[[ 5.41  3.89 -2.89  1.76  0.60]
 [-0.85 -0.62 -2.72  0.38 -0.41]
 [-0.90 -0.13  3.33 -0.70  0.35]
 [ 1.66  0.15 -3.57  0.77 -0.14]]
|
[[ 5.41  3.89]
 [-0.85 -0.62]]

[[ 1.82  0.08  3.78 -5.42]
 [ 2.17 -1.71  5.05 -4.70]
 [-0.29 -0.35  1.32 -4.14]
 [-1.50 -0.21 -3.28  4.12]]
|
[[ 1.82  0.08]
 [ 2.17 -1.71]]

[[ 1.81 -3.71  0.89 -1.37  1.21]
 [ 1.35  1.89  3.29 -2.29  0.84]
 [ 1.53  0.82 -1.95  3.59  0.04]
 [ 3.29 -3.39  1.40  3.00 -5.67]]
|
[[ 1.81 -3.71]
 [ 1.35  1.89]]

[[ 1.66  1.03  1.69  1.32  1.54]
 [-1.39  0.09 -1.68 -0.05 -1.41]
 [ 1.98 -4.63  3.90 -5.65  2.75]
 [ 1.97  0.71  1.63  2.10  1.41]
 [ 1.05 -4.38  2.59 -5.18  1.64]]
|
[[ 1.66  1.03]
 [-1.39  0.09]]

[[-5.81  2.00  1.75]
 [-4.38 -0.24  0.94]]
|
[[-5.81  2.00]
 [-4.38 -0.24]]

[[ 1.58 -1.02  5.32  2.60 -0.10]
 [-0.18 -1.30  1.37  0.92  2.62]
 [ 1.63 -1.47  5.45  2.60  0.27]]
|
[[ 1.58 -1.02]
 [-0.18 -1.30]]
---
[[ 5.84 -0.78 -2.06 -1.31 -2.03]
 [-5.63  2.37  0.04  1.38  2.85]]
|
[[-1.31 -2.03  5.84 -0.78 -2.06]
 [ 1.38  2.85 -5.63  2.37  0.04]]

[[-2.59 -1.58 -2.16 -0.41 -1.46  2.34 -1.85]
 [ 3.10  1.44 -1.35 -2.32 -2.52  0.04  2.41]
 [ 0.64  1.99 -1.54 -0.65 -3.33 -0.23  0.92]
 [-1.54  1.12 -0.42  1.08  1.30  4.21 -4.07]
 [ 2.04  1.84  4.70 -0.07  5.60 -0.25  1.83]
 [ 2.80  3.24 -2.55  0.30 -2.86  0.32 -0.33]
 [-2.36  0.17 -2.60 -1.29 -0.52  2.58  0.06]
 [ 4.30 -1.33  4.85 -1.28  0.03 -2.56 -1.76]]
|
[[ 2.34 -1.85 -2.59 -1.58 -2.16 -0.41 -1.46]
 [ 0.04  2.41  3.10  1.44 -1.35 -2.32 -2.52]
 [-0.23  0.92  0.64  1.99 -1.54 -0.65 -3.33]
 [ 4.21 -4.07 -1.54  1.12 -0.42  1.08  1.30]
 [-0.25  1.83  2.04  1.84  4.70 -0.07  5.60]
 [ 0.32 -0.33  2.80  3.24 -2.55  0.30 -2.86]
 [ 2.58  0.06 -2.36  0.17 -2.60 -1.29 -0.52]
 [-2.56 -1.76  4.30 -1.33  4.85 -1.28  0.03]]

[[-2.39  2.09 -1.37 -2.46  2.29  0.95  2.59  2.54 -2.81 -3.35  1.95  1.85]
 [-0.94  3.23  0.76 -1.35 -2.45 -2.02  5.63  6.97 -2.99 -5.29  3.58 -3.60]
 [-2.80  0.05 -3.60  0.24  0.76 -0.09  3.04  2.27 -0.77 -3.69  1.63  0.50]]
|
[[ 1.95  1.85 -2.39  2.09 -1.37 -2.46  2.29  0.95  2.59  2.54 -2.81 -3.35]
 [ 3.58 -3.60 -0.94  3.23  0.76 -1.35 -2.45 -2.02  5.63  6.97 -2.99 -5.29]
 [ 1.63  0.50 -2.80  0.05 -3.60  0.24  0.76 -0.09  3.04  2.27 -0.77 -3.69]]

[[ 4.02  2.41 -3.54 -6.38 -4.25 -0.71]
 [ 4.16  2.53 -3.55 -6.52 -4.26 -0.62]
 [-7.54 -5.72  1.42  4.65  2.31 -1.91]
 [ 2.06  1.90  1.31  1.29  1.17  1.48]
 [-7.54 -5.78  1.25  4.45  2.16 -2.00]
 [ 2.68  1.42 -3.24 -5.39 -3.81 -1.05]
 [ 5.71  3.72 -3.50 -6.94 -4.36 -0.07]
 [ 5.87  3.87 -3.57 -7.16 -4.49 -0.04]
 [-0.43 -0.96  0.68 -0.81  1.59  1.01]
 [-7.32 -5.53  1.36  4.52  2.23 -1.85]
 [ 4.18  2.52 -3.55 -6.44 -4.30 -0.69]
 [ 5.86  3.89 -3.55 -7.14 -4.49 -0.02]]
|
[[-4.25 -0.71  4.02  2.41 -3.54 -6.38]
 [-4.26 -0.62  4.16  2.53 -3.55 -6.52]
 [ 2.31 -1.91 -7.54 -5.72  1.42  4.65]
 [ 1.17  1.48  2.06  1.90  1.31  1.29]
 [ 2.16 -2.00 -7.54 -5.78  1.25  4.45]
 [-3.81 -1.05  2.68  1.42 -3.24 -5.39]
 [-4.36 -0.07  5.71  3.72 -3.50 -6.94]
 [-4.49 -0.04  5.87  3.87 -3.57 -7.16]
 [ 1.59  1.01 -0.43 -0.96  0.68 -0.81]
 [ 2.23 -1.85 -7.32 -5.53  1.36  4.52]
 [-4.30 -0.69  4.18  2.52 -3.55 -6.44]
 [-4.49 -0.02  5.86  3.89 -3.55 -7.14]]

[[ 3.32  7.23  1.81  4.07 -1.57  3.95  4.45]
 [-0.47  0.13  6.11 -6.09 -6.05 -6.86  0.39]]
|
[[ 3.95  4.45  3.32  7.23  1.81  4.07 -1.57]
 [-6.86  0.39 -0.47  0.13  6.11 -6.09 -6.05]]

[[-1.37 -1.90  4.22 -1.43  2.80 -1.31]
 [-1.53  1.96  3.35  4.73  0.20  1.83]
 [-1.06 -1.87  4.10 -1.33  2.81 -0.93]
 [-0.43 -1.47  4.09 -0.60  3.54  0.09]
 [ 0.56  3.70 -3.41  5.05 -2.73  2.75]
 [-1.08 -1.79  0.42 -3.91 -2.26 -3.42]
 [ 0.08  3.62 -2.73  6.01 -3.51  3.22]
 [-1.08 -2.07  2.94 -2.18  1.66 -1.66]
 [-1.81 -2.28  5.53 -1.35  2.77 -1.36]
 [-0.88 -1.83  5.14 -2.09  4.19 -1.38]]
|
[[ 2.80 -1.31 -1.37 -1.90  4.22 -1.43]
 [ 0.20  1.83 -1.53  1.96  3.35  4.73]
 [ 2.81 -0.93 -1.06 -1.87  4.10 -1.33]
 [ 3.54  0.09 -0.43 -1.47  4.09 -0.60]
 [-2.73  2.75  0.56  3.70 -3.41  5.05]
 [-2.26 -3.42 -1.08 -1.79  0.42 -3.91]
 [-3.51  3.22  0.08  3.62 -2.73  6.01]
 [ 1.66 -1.66 -1.08 -2.07  2.94 -2.18]
 [ 2.77 -1.36 -1.81 -2.28  5.53 -1.35]
 [ 4.19 -1.38 -0.88 -1.83  5.14 -2.09]]
